Below are the code and all the weights of a small trained network. Each question names an input and a target symbol and asks about switching units off, where a switched-off unit gives its printed mean instead of its output.

import numpy as np


def w(rows, s, z=0):
    codes = np.array(rows[::2]) - 128.0
    scale = np.full(codes.shape[1], s)
    scale[-1] = z or s
    return codes * scale


def norm(h):
    return h / np.sqrt((h * h).mean(-1, keepdims=True) + 1e-5)


def f(y):
    return np.maximum(y, 0)


def softmax(a):
    e = np.exp(a - a.max(-1, keepdims=True))
    return e / e.sum(-1, keepdims=True)


def log_softmax(a):
    a = a - a.max(-1, keepdims=True)
    return a - np.log(np.exp(a).sum(-1, keepdims=True))


def net(x, mask):
    ids = ['εζηπσω'.index(c) for c in x.split()]
    T = len(ids)
    res = E[ids] + P[:T]
    u = 0
    for l in range(2):
        q, k, v = (norm(res) @ M[l].T for M in (Q, K, V))
        z = softmax(np.where(np.tri(T) > 0, q @ k.T / 3**0.5, -1e9)) @ v
        res = res + np.where(mask[u], z, O[l][:, -1]) @ O[l][:, :-1]
        u += 1
        y = f(norm(res) @ A[l][:, :-1].T + A[l][:, -1])
        res = res + np.where(mask[u : u + 12], y, B[l][:, -1]) @ B[l][:, :-1]
        u += 12
    return log_softmax(norm(res)[-1] @ U[:, :-1].T + U[:, -1])


Q, K, V, O, A, B = {}, {}, {}, {}, {}, {}
E = w([
[108,123,185,195,17,209,145,254],'ε',
[70,4,169,130,116,240,84,113],'ζ',
[100,14,117,76,17,210,50,118],'η',
[77,160,38,87,104,160,253,164],'π',
[129,163,153,175,122,68,53,122],'σ',
[137,179,181,204,110,178,215,69],'ω',
],0.0089)
P = w([
[211,78,75,72,170,110,103,140],'0',
[142,192,126,107,63,57,251,106],'1',
[138,187,45,217,46,145,91,169],'2',
[176,168,137,117,195,108,138,116],'3',
[87,164,137,108,80,61,202,116],'4',
[108,209,53,174,81,180,93,138],'5',
[148,149,157,103,224,136,120,157],'6',
[49,182,167,91,86,87,178,108],'7',
[133,214,56,107,91,246,90,98],'8',
[169,150,188,69,217,149,117,172],'9',
[52,179,146,90,90,49,177,127],'10',
],0.011)
Q[0] = w([
[248,150,77,127,185,199,92,157],'L0H1',
[116,137,169,67,149,77,149,131],'L0H1',
[108,132,95,147,137,68,108,139],'L0H1',
],0.013)
K[0] = w([
[30,249,159,97,114,182,78,104],'L0H1',
[202,104,159,141,102,195,135,105],'L0H1',
[129,120,116,175,83,94,129,95],'L0H1',
],0.012)
V[0] = w([
[126,183,96,109,153,178,201,64],'L0H1',
[61,82,49,99,74,149,254,177],'L0H1',
[166,122,124,108,90,126,120,65],'L0H1',
],0.0068)
O[0] = w([
[55,60,33,254,134,143,204,149,44],'L0H1',
[158,7,129,66,67,113,219,57,252],'L0H1',
[39,90,156,125,167,84,117,88,163],'L0H1',
],0.0089,0.0018)
A[0] = w([
[127,108,175,192,112,136,194,2,87],'L0N1',
[200,96,147,250,94,102,145,157,141],'L0N2',
[86,110,198,145,227,130,154,60,148],'L0N3',
[89,133,156,25,131,119,193,145,85],'L0N4',
[191,137,127,112,139,222,147,97,139],'L0N5',
[104,160,126,157,100,190,58,90,117],'L0N6',
[135,117,156,109,178,187,177,196,146],'L0N7',
[220,82,97,150,152,95,168,111,119],'L0N8',
[151,156,91,220,99,170,47,102,3],'L0N9',
[54,194,86,140,58,139,57,67,57],'L0N10',
[127,77,199,189,143,191,64,131,70],'L0N11',
[169,89,155,133,91,73,63,131,170],'L0N12',
],0.0089,0.0048)
B[0] = w([
[141,77,114,127,157,107,96,206,239],'L0N1',
[127,172,125,68,175,186,127,104,212],'L0N2',
[104,188,129,166,25,133,181,110,212],'L0N3',
[168,111,125,133,109,50,118,185,252],'L0N4',
[101,143,76,179,101,131,124,103,234],'L0N5',
[126,128,176,159,121,16,102,118,240],'L0N6',
[146,133,142,173,150,99,198,141,225],'L0N7',
[122,154,146,176,212,79,88,101,191],'L0N8',
[212,150,178,142,2,33,94,94,197],'L0N9',
[224,136,97,181,116,102,155,155,243],'L0N10',
[151,124,238,188,146,144,109,63,201],'L0N11',
[96,104,158,153,155,142,192,132,229],'L0N12',
],0.0094,0.0042)
Q[1] = w([
[208,72,19,255,146,191,196,112],'L1H1',
[32,120,61,45,62,72,81,202],'L1H1',
[112,111,92,170,137,191,58,47],'L1H1',
],0.0073)
K[1] = w([
[25,129,47,149,107,69,201,111],'L1H1',
[97,76,165,62,254,177,174,170],'L1H1',
[59,159,195,122,130,90,202,129],'L1H1',
],0.0092)
V[1] = w([
[149,216,2,59,139,24,51,136],'L1H1',
[159,118,152,132,192,133,73,12],'L1H1',
[72,123,64,13,146,146,143,140],'L1H1',
],0.0061)
O[1] = w([
[54,86,126,114,146,158,168,170,96],'L1H1',
[114,133,119,234,1,77,92,176,99],'L1H1',
[41,214,181,87,22,103,139,68,3],'L1H1',
],0.0084,0.0056)
A[1] = w([
[162,131,185,20,121,76,120,174,140],'L1N1',
[165,111,56,119,57,154,208,148,114],'L1N2',
[74,135,141,108,193,156,142,106,94],'L1N3',
[110,70,144,113,167,138,47,94,92],'L1N4',
[110,120,134,98,174,75,150,49,63],'L1N5',
[133,161,160,144,122,159,99,65,183],'L1N6',
[51,239,202,140,144,97,115,141,110],'L1N7',
[36,179,162,82,58,70,109,94,2],'L1N8',
[9,135,40,151,100,172,131,109,130],'L1N9',
[110,158,134,153,177,47,87,118,166],'L1N10',
[178,72,127,168,220,139,124,161,156],'L1N11',
[159,191,102,120,74,92,165,177,118],'L1N12',
],0.012,0.006)
B[1] = w([
[148,127,107,122,181,174,125,86,210],'L1N1',
[102,139,130,120,160,114,128,157,211],'L1N2',
[157,76,119,187,139,87,140,127,142],'L1N3',
[50,170,183,125,99,141,167,118,142],'L1N4',
[119,140,147,144,121,132,94,161,150],'L1N5',
[127,124,135,137,128,86,105,209,162],'L1N6',
[99,83,135,70,180,144,105,126,181],'L1N7',
[52,165,176,71,96,112,167,68,138],'L1N8',
[164,142,35,233,123,251,147,60,155],'L1N9',
[88,117,75,125,104,169,131,172,213],'L1N10',
[120,139,152,99,104,125,113,93,255],'L1N11',
[116,131,164,160,109,113,95,95,213],'L1N12',
],0.014,0.0097)
U = w([
[190,99,138,95,181,92,140,72,6],'ε',
[147,86,142,187,68,48,113,135,219],'ζ',
[52,135,163,101,65,88,169,62,102],'η',
[112,1,100,108,125,43,204,164,90],'π',
[73,103,133,106,152,135,116,214,202],'σ',
[83,120,73,180,107,162,186,95,173],'ω',
],0.0074,0.0011)

Each question gives the input, a string of symbols that net reads in full, and the target symbol t.
The units are the heads (3 rows each of Q, K, V and O) and the neurons (one row each of A and B). Each row of codes is followed by its name. A weight is (code - 128) times the scale printed after its matrix; where a second scale follows, it is the last column's (O, A, B and U).
mask holds one flag per unit, layer by layer, with each layer's heads first. A switched-off unit (its flag False) gives its mean, the last column of its rows in O or B, instead of its output. The means were averaged over made-up inputs and are rounded, as every weight is.
A unit's drop is (log p(t) with every unit on - log p(t) with that unit switched off) / (log p(t) with every unit on - log p(t) with every unit switched off).
The circuit of an input: a set's keep is (log p(t) with only the set's units on - log p(t) with every unit switched off) / (log p(t) with every unit on - log p(t) with every unit switched off). Starting from the 12 units with the biggest drops (on a tie, the unit counted first), units are removed one at a time, each time the one whose removal leaves the highest keep (on an exact tie, the one counted first), for as long as the keep stays at least 0.8.
circuit, biggest first: the units of the circuit, biggest drop first
most important unit: the unit with the biggest drop
top k neurons: the k neurons with the biggest drops, biggest first
top k neurons in layer l: the k neurons of layer l with the biggest drops, biggest first
drop when u is switched off: that unit's drop, to one decimal
input ω σ η η σ π σ ε, target ω: circuit, biggest first => L0H1; L1N9
input η σ π η σ π σ, target π: most important unit => L1N3
input ζ σ ζ ε π η η, target η: top 2 neurons => L1N4; L1N11
input ω η η σ ζ, target ω: circuit, biggest first => L0H1; L1N9
input η ω ε ω ζ π ε η σ σ σ, target η: circuit, biggest first => L1N8; L0H1
input π η σ π ω, target π: circuit, biggest first => L0H1; L0N1
input ε η ε ω, target ω: top 2 neurons => L0N3; L0N5
input ζ η σ ε, target ε: top 2 neurons in layer 1 => L1N10; L1N11
input η π σ η σ ζ ε, target ε: circuit, biggest first => L1N11; L0N12; L1H1
input ε σ ε π π, target ε: circuit, biggest first => L0H1; L1N1
input η σ ε ζ, target ζ: top 2 neurons in layer 0 => L0N3; L0N5
input σ η σ ω π η ζ ζ σ η η, target σ: top 2 neurons in layer 1 => L1N10; L1N7
input η η η η, target η: top 2 neurons => L0N10; L0N7
input η η η π, target π: circuit, biggest first => L0H1
input π σ ω σ, target ω: top 2 neurons => L0N9; L1N10
input η ω ω ε η ω ε η ζ ζ ζ, target η: top 2 neurons => L1N8; L0N3
input ε ζ π ζ π, target ε: top 2 neurons => L1N1; L0N3
input ε ε ω π ζ, target ε: drop when L0H1 is switched off => 0.4
input σ π η ε σ π ε η, target σ: drop when L1N10 is switched off => 0.1
input ε σ η σ σ, target ε: drop when L1N1 is switched off => 0.3
input σ ε η σ ε ω, target ζ: most important unit => L0N9
